Below are the code and all the weights of a small trained network. Each question names an input and a class and asks about switching units off, where a switched-off unit gives its printed mean instead of its output.

import numpy as np


def w(rows, s, z=0):
    codes = np.array(rows[::2]) - 128.0
    scale = np.full(codes.shape[1], s)
    scale[-1] = z or s
    return codes * scale


def norm(h):
    return h / np.sqrt((h * h).mean(-1, keepdims=True) + 1e-5)


def f(y):
    return y / 2 * (1 + np.tanh(0.7978845608 * (y + 0.044715 * y**3)))


def log_softmax(a):
    a = a - a.max(-1, keepdims=True)
    return a - np.log(np.exp(a).sum(-1, keepdims=True))


def net(x, mask):
    res = np.array(x, float).reshape(1, 6) / 4 @ E
    u = 0
    for l in range(4):
        y = f(norm(res) @ A[l][:, :-1].T + A[l][:, -1])
        res = res + np.where(mask[u : u + 7], y, B[l][:, -1]) @ B[l][:, :-1]
        u += 7
    return log_softmax(norm(res)[-1] @ U[:, :-1].T + U[:, -1])


A, B = {}, {}
E = w([
[129,92,213,187,222],'x0',
[129,128,129,130,123],'x1',
[130,129,128,127,129],'x2',
[92,250,146,179,101],'x3',
[128,129,129,127,127],'x4',
[242,148,176,91,109],'x5',
],0.0021)
A[0] = w([
[124,140,27,81,4,22],'0.n0',
[48,109,48,176,181,9],'0.n1',
[121,149,152,147,118,165],'0.n2',
[128,11,116,36,143,64],'0.n3',
[137,141,119,132,148,120],'0.n4',
[119,128,100,121,62,82],'0.n5',
[75,120,118,165,155,127],'0.n6',
],0.0039,0.0013)
B[0] = w([
[115,162,128,83,254,252],'0.n0',
[122,113,184,70,51,175],'0.n1',
[154,87,120,134,132,156],'0.n2',
[175,160,71,227,101,189],'0.n3',
[123,115,133,128,118,126],'0.n4',
[128,169,106,115,185,141],'0.n5',
[146,110,165,108,109,167],'0.n6',
],0.0035,0.0016)
A[1] = w([
[147,128,135,137,171,145],'1.n0',
[88,168,174,84,76,7],'1.n1',
[76,255,172,161,122,31],'1.n2',
[116,129,118,142,113,95],'1.n3',
[128,122,130,120,157,125],'1.n4',
[127,127,126,121,82,114],'1.n5',
[61,136,93,175,113,7],'1.n6',
],0.0038,0.0013)
B[1] = w([
[99,168,115,124,104,159],'1.n0',
[160,50,107,150,192,104],'1.n1',
[203,34,3,230,59,249],'1.n2',
[145,104,140,121,134,110],'1.n3',
[116,167,111,128,111,135],'1.n4',
[140,95,145,136,150,110],'1.n5',
[144,67,156,102,92,114],'1.n6',
],0.003,0.0011)
A[2] = w([
[160,48,109,78,176,60],'2.n0',
[138,97,150,133,153,88],'2.n1',
[179,167,162,93,138,10],'2.n2',
[139,119,128,120,155,121],'2.n3',
[144,106,115,113,81,91],'2.n4',
[104,158,141,134,105,55],'2.n5',
[4,108,96,135,109,42],'2.n6',
],0.0045,0.0011)
B[2] = w([
[116,179,68,227,31,141],'2.n0',
[103,190,86,119,126,127],'2.n1',
[98,95,170,86,36,114],'2.n2',
[95,163,122,135,100,129],'2.n3',
[122,130,143,178,159,114],'2.n4',
[185,62,99,129,151,102],'2.n5',
[138,30,251,50,45,244],'2.n6',
],0.0026,0.0012)
A[3] = w([
[223,97,140,117,177,32],'3.n0',
[207,26,25,182,116,60],'3.n1',
[142,5,42,132,115,254],'3.n2',
[249,212,179,83,84,186],'3.n3',
[101,100,252,226,247,139],'3.n4',
[139,116,215,190,187,27],'3.n5',
[93,179,76,60,64,122],'3.n6',
],0.0032,0.0011)
B[3] = w([
[24,135,101,128,91,122],'3.n0',
[76,208,113,204,116,160],'3.n1',
[158,198,195,179,118,211],'3.n2',
[3,20,176,142,112,205],'3.n3',
[178,180,46,22,165,253],'3.n4',
[113,145,51,70,110,156],'3.n5',
[197,101,156,107,228,168],'3.n6',
],0.004,0.0018)
U = w([
[153,181,66,30,203,252],'0',
[146,174,97,255,96,75],'1',
[87,51,216,90,86,59],'2',
],0.0084,0.00048)

Each question gives the input, the list of numbers given to net, and the class t.
The units are the neurons (one row each of A and B). Each row of codes is followed by its name. A weight is (code - 128) times the scale printed after its matrix; where a second scale follows, it is the last column's (A, B and U).
mask holds one flag per neuron, layer by layer. A switched-off neuron (its flag False) gives its mean, the last column of its row in B, instead of its output. The means were averaged over made-up inputs and are rounded, as every weight is.
A unit's drop is (log p(t) with every unit on - log p(t) with that unit switched off) / (log p(t) with every unit on - log p(t) with every unit switched off).
unit that matters most: the unit with the biggest drop
k most important neurons: the k neurons with the biggest drops, biggest first
top k neurons in layer l: the k neurons of layer l with the biggest drops, biggest first
drop of u: that unit's drop, to one decimal
input [6,1,-1,-6,3,-3], class 0: most important neuron -> 3.n4
input [-6,8,-7,0,3,-7], class 2: 2 most important neurons -> 2.n6; 3.n4
input [-4,5,4,-7,2,-7], class 1: 2 most important neurons -> 0.n3; 2.n0
input [5,-3,3,-4,2,-3], class 0: 2 most important neurons -> 1.n2; 3.n4
input [-3,-2,2,4,-7,-5], class 2: 2 most important neurons -> 2.n6; 0.n3
input [5,8,-2,4,1,4], class 0: 4 most important neurons -> 3.n4; 0.n3; 2.n6; 0.n1
input [8,-5,-7,-7,7,-6], class 0: 3 most important neurons -> 3.n4; 1.n2; 3.n3
input [6,-2,1,-7,7,-4], class 1: 3 most important neurons -> 0.n3; 2.n0; 0.n0
input [6,4,1,5,-1,6], class 0: 2 most important neurons -> 3.n4; 2.n6
input [4,-7,7,5,5,6], class 2: 2 most important neurons -> 3.n3; 0.n3
input [-5,-3,-5,-8,-2,-7], class 1: 2 most important neurons -> 0.n3; 3.n2
input [8,0,-4,-8,2,-2], class 0: 3 most important neurons -> 3.n4; 1.n2; 3.n5
input [-7,1,-2,-8,-5,5], class 1: top 2 neurons in layer 3 -> 3.n4; 3.n1
input [1,4,1,4,-5,-8], class 2: unit that matters most -> 2.n6
input [-7,7,0,-8,5,6], class 1: top 2 neurons in layer 2 -> 2.n0; 2.n6
input [8,4,5,6,-1,-3], class 0: drop of 3.n4 -> 1.4
input [-2,1,5,2,-7,-5], class 2: drop of 2.n6 -> 0.4
input [5,0,-7,1,1,3], class 0: drop of 3.n4 -> 0.5
input [-6,8,-5,-8,3,-4], class 1: top 3 neurons in layer 3 -> 3.n4; 3.n2; 3.n1
